Small tables with named rows and columns. After each table, cells are looked up by row and column.

nifi:
|  | fufosov | fugomes | zogufed | gur | fegodud |
|---|---|---|---|---|---|
| semerim | 45499 | 57871 | 59712 | 39618 | 51435 |
| vaz | 71642 | 58947 | 51850 | 54039 | 46519 |
| baz | 48241 | 50602 | 62035 | 71716 | 67393 |
| donem | 63083 | 48457 | 61996 | 72436 | 77837 |
| zif | 61136 | 68841 | 45452 | 22244 | 25304 |

semerim, fufosov -> 45499
donem, zogufed -> 61996
zif, fugomes -> 68841
zif, gur -> 22244
donem, fugomes -> 48457
baz, fufosov -> 48241
zif, fufosov -> 61136
semerim, fugomes -> 57871
donem, fegodud -> 77837
donem, fufosov -> 63083
vaz, fegodud -> 46519
vaz, fufosov -> 71642
vaz, gur -> 54039
vaz, zogufed -> 51850
semerim, zogufed -> 59712
baz, zogufed -> 62035
semerim, gur -> 39618
zif, zogufed -> 45452
baz, gur -> 71716
Which row has the largest fegodud? donem

Table tapif
cols = bozif, gugob, rif, pezenu, mugu, lak, kulufu, dobolaz, nodi
tumidat: [714, 334, 178, 293, 592, 408, 637, 569, 546]
guk: [262, 507, 567, 261, 278, 651, 253, 204, 298]
tud: [489, 350, 395, 220, 368, 758, 367, 494, 291]

guk, mugu => 278
tud, rif => 395
tumidat, pezenu => 293
tud, bozif => 489
guk, kulufu => 253
guk, nodi => 298
tud, dobolaz => 494
tud, lak => 758
guk, lak => 651
guk, gugob => 507

Table potafu
|  | ditobet | vof | nep | kebiv | gen | tis | melol | konumur | tudez | numusuf |
|---|---|---|---|---|---|---|---|---|---|---|
| muposik | -86 | -164 | -43 | -460 | 193 | -317 | 298 | -446 | -637 | 3 |
| nipet | -506 | -230 | 126 | -859 | 298 | -337 | 270 | -393 | -551 | -138 |
| bas | -324 | -192 | -203 | 328 | 254 | 300 | -52 | -522 | -233 | 371 |
| sekima | -186 | -26 | 62 | -569 | -555 | -424 | -537 | 88 | -356 | -669 |
| suniser | -326 | -336 | -425 | -34 | -567 | -201 | -544 | -359 | -136 | -277 |
| nupemis | -586 | 216 | 29 | -444 | -456 | -396 | -719 | 1 | 194 | -695 |
| kemul | 188 | -251 | -240 | 130 | -743 | -379 | -40 | -267 | -259 | 76 |
| ditad | 186 | -426 | -350 | -224 | -50 | -400 | 478 | -406 | -523 | 163 |
| kov | 505 | -647 | 395 | -298 | 48 | 6 | 730 | -27 | -885 | 611 |
| leret | -324 | -551 | -48 | -639 | 26 | -211 | 42 | -361 | -807 | -119 |

nupemis, vof: 216
leret, vof: -551
suniser, kebiv: -34
sekima, tis: -424
ditad, konumur: -406
muposik, tudez: -637
kemul, nep: -240
nipet, tudez: -551
sekima, numusuf: -669
sekima, melol: -537
kov, konumur: -27

pigina =
|  | korage | dizi | resete |
|---|---|---|---|
| popuvoz | 5281 | 7001 | 5674 |
| tof | 6864 | 5139 | 7157 |
| ruge | 7554 | 5937 | 6304 |
| mebuka | 4092 | 5199 | 4963 |
| nupe | 5786 | 4721 | 4213 |
| pabukes | 3102 | 7142 | 9797 |
| taf | 7152 | 8258 | 3363 |
| gelo | 5388 | 5103 | 2302 |
| kiparam | 8163 | 5854 | 6649 |
| leritu | 2591 | 3366 | 5197 |
| gaditaz | 6604 | 2996 | 4086 |
| mig | 6414 | 3885 | 7146 |
| fimeg | 1624 | 4131 | 4588 |

mebuka, resete => 4963
gelo, korage => 5388
fimeg, korage => 1624
kiparam, korage => 8163
popuvoz, korage => 5281
ruge, korage => 7554
fimeg, resete => 4588
kiparam, dizi => 5854
tof, korage => 6864
tof, resete => 7157
gaditaz, resete => 4086
gelo, resete => 2302
gelo, dizi => 5103
Row with the largest resete: pabukes

